Here is a tiny trained network, its code and every weight. The questions are about switching its units off for an input and a class, where a switched-off unit gives its printed mean instead of its output.

import numpy as np


def w(rows, s, z=0):
    codes = np.array(rows[::2]) - 128.0
    scale = np.full(codes.shape[1], s)
    scale[-1] = z or s
    return codes * scale


def norm(h):
    return h / np.sqrt((h * h).mean(-1, keepdims=True) + 1e-5)


def f(y):
    return y / 2 * (1 + np.tanh(0.7978845608 * (y + 0.044715 * y**3)))


def log_softmax(a):
    a = a - a.max(-1, keepdims=True)
    return a - np.log(np.exp(a).sum(-1, keepdims=True))


def net(x, mask):
    res = np.array(x, float).reshape(1, 5) / 4 @ E
    u = 0
    for l in range(2):
        y = f(norm(res) @ A[l][:, :-1].T + A[l][:, -1])
        res = res + np.where(mask[u : u + 13], y, B[l][:, -1]) @ B[l][:, :-1]
        u += 13
    return log_softmax(norm(res)[-1] @ U[:, :-1].T + U[:, -1])


A, B = {}, {}
E = w([
[70,194,171,59,246],'x0',
[133,142,38,25,107],'x1',
[125,128,130,126,125],'x2',
[225,189,186,98,119],'x3',
[115,253,52,183,111],'x4',
],0.006)
A[0] = w([
[124,65,65,187,88,69],'0.n1',
[147,40,149,120,130,102],'0.n2',
[131,59,157,134,139,61],'0.n3',
[124,193,79,225,114,56],'0.n4',
[141,105,171,250,134,92],'0.n5',
[233,178,173,119,98,47],'0.n6',
[120,145,203,175,109,138],'0.n7',
[46,90,100,151,115,24],'0.n8',
[169,114,55,51,69,58],'0.n9',
[70,161,158,98,183,80],'0.n10',
[49,87,82,176,136,25],'0.n11',
[161,109,100,148,98,108],'0.n12',
[211,101,110,169,70,1],'0.n13',
],0.013,0.0021)
B[0] = w([
[123,134,172,209,150,243],'0.n1',
[184,168,120,118,20,217],'0.n2',
[159,135,136,73,81,187],'0.n3',
[189,121,158,54,8,241],'0.n4',
[10,136,53,54,152,254],'0.n5',
[229,85,69,157,187,232],'0.n6',
[70,147,81,66,193,198],'0.n7',
[193,124,84,130,194,186],'0.n8',
[3,141,73,52,165,231],'0.n9',
[112,172,170,246,110,229],'0.n10',
[223,115,85,124,184,204],'0.n11',
[117,139,150,167,122,173],'0.n12',
[105,150,175,253,143,229],'0.n13',
],0.017,0.0054)
A[1] = w([
[50,173,110,124,91,57],'1.n1',
[85,119,188,214,135,18],'1.n2',
[209,83,52,155,182,73],'1.n3',
[102,186,240,134,179,128],'1.n4',
[202,88,80,142,199,116],'1.n5',
[191,155,161,76,25,90],'1.n6',
[81,104,166,220,116,1],'1.n7',
[19,88,126,59,182,10],'1.n8',
[165,115,200,243,123,8],'1.n9',
[150,123,139,118,150,77],'1.n10',
[171,151,95,83,168,106],'1.n11',
[248,53,89,123,233,28],'1.n12',
[190,50,220,43,14,69],'1.n13',
],0.011,0.0016)
B[1] = w([
[149,83,153,105,171,206],'1.n1',
[94,166,119,196,102,204],'1.n2',
[183,41,203,130,133,246],'1.n3',
[107,97,118,187,61,178],'1.n4',
[171,53,163,115,128,228],'1.n5',
[154,213,174,92,94,204],'1.n6',
[98,151,183,181,123,203],'1.n7',
[82,111,77,31,179,209],'1.n8',
[42,107,110,109,154,236],'1.n9',
[138,114,114,140,124,123],'1.n10',
[111,122,156,161,109,193],'1.n11',
[251,41,105,195,166,254],'1.n12',
[175,238,127,95,70,184],'1.n13',
],0.019,0.0058)
U = w([
[236,56,144,175,159,252],'0',
[41,163,154,249,119,51],'1',
[69,135,73,38,182,146],'2',
[212,235,159,71,45,32],'3',
],0.012,0.0016)

Each question gives the input, the list of numbers given to net, and the class t.
The units are the neurons (one row each of A and B). Each row of codes is followed by its name. A weight is (code - 128) times the scale printed after its matrix; where a second scale follows, it is the last column's (A, B and U).
mask holds one flag per neuron, layer by layer. A switched-off neuron (its flag False) gives its mean, the last column of its row in B, instead of its output. The means were averaged over made-up inputs and are rounded, as every weight is.
A unit's drop is (log p(t) with every unit on - log p(t) with that unit switched off) / (log p(t) with every unit on - log p(t) with every unit switched off).
The circuit of an input: a set's keep is (log p(t) with only the set's units on - log p(t) with every unit switched off) / (log p(t) with every unit on - log p(t) with every unit switched off). Starting from the 12 units with the biggest drops (on a tie, the unit counted first), units are removed one at a time, each time the one whose removal leaves the highest keep (on an exact tie, the one counted first), for as long as the keep stays at least 0.8.
units of the circuit, in order: the units of the circuit, biggest drop first
unit that matters most: the unit with the biggest drop
k most important neurons: the k neurons with the biggest drops, biggest first
k most important neurons of layer l: the k neurons of layer l with the biggest drops, biggest first
drop when u is switched off: that unit's drop, to one decimal
input [0,-6,-8,3,6], class 2: 2 most important neurons -> (0.n5, 0.n7)
input [2,7,8,3,-4], class 2: units of the circuit, in order -> (0.n9)
input [-7,8,5,-1,7], class 2: 3 most important neurons of layer 0 -> (0.n9, 0.n10, 0.n2)
input [-2,-4,-2,-5,6], class 3: 2 most important neurons -> (0.n4, 0.n6)
input [4,5,-1,-7,8], class 3: 4 most important neurons of layer 0 -> (0.n4, 0.n6, 0.n7, 0.n1)
input [-8,-8,7,3,-8], class 1: 3 most important neurons of layer 0 -> (0.n13, 0.n4, 0.n9)
input [0,-6,5,4,-6], class 2: 3 most important neurons -> (0.n5, 0.n7, 0.n4)
input [2,7,2,-5,-8], class 3: 2 most important neurons -> (0.n2, 0.n5)
input [0,-8,-1,6,8], class 2: 3 most important neurons -> (0.n5, 0.n7, 0.n2)
input [6,6,3,5,4], class 1: 3 most important neurons of layer 0 -> (0.n10, 0.n5, 0.n11)
input [0,5,6,2,-5], class 2: 2 most important neurons of layer 0 -> (0.n9, 0.n4)
input [-4,-2,1,0,-5], class 3: 3 most important neurons -> (0.n2, 0.n3, 0.n10)
input [-4,3,-8,2,-4], class 1: 2 most important neurons of layer 0 -> (0.n13, 0.n4)
input [6,0,5,-5,-2], class 1: units of the circuit, in order -> (0.n10)
input [0,5,-6,3,-7], class 3: 2 most important neurons -> (0.n2, 0.n5)
input [3,-7,-1,-5,4], class 2: 2 most important neurons -> (0.n5, 0.n6)
input [8,4,0,-7,6], class 1: 3 most important neurons -> (0.n10, 0.n6, 1.n12)
input [7,-1,3,0,-8], class 3: 2 most important neurons of layer 1 -> (1.n13, 1.n6)
input [6,-5,3,5,-2], class 1: 3 most important neurons of layer 0 -> (0.n10, 0.n11, 0.n8)
input [-8,6,4,3,-7], class 1: unit that matters most -> 0.n13
input [6,-1,1,3,-5], class 1: 2 most important neurons of layer 0 -> (0.n10, 0.n4)
input [-5,-2,-1,-3,8], class 3: drop when 0.n4 is switched off -> 1.6
input [2,-7,-4,-6,-8], class 3: drop when 1.n9 is switched off -> 0.1
input [-1,1,7,2,-6], class 3: drop when 0.n1 is switched off -> 0.0
input [-1,6,7,0,3], class 2: drop when 0.n9 is switched off -> 0.1
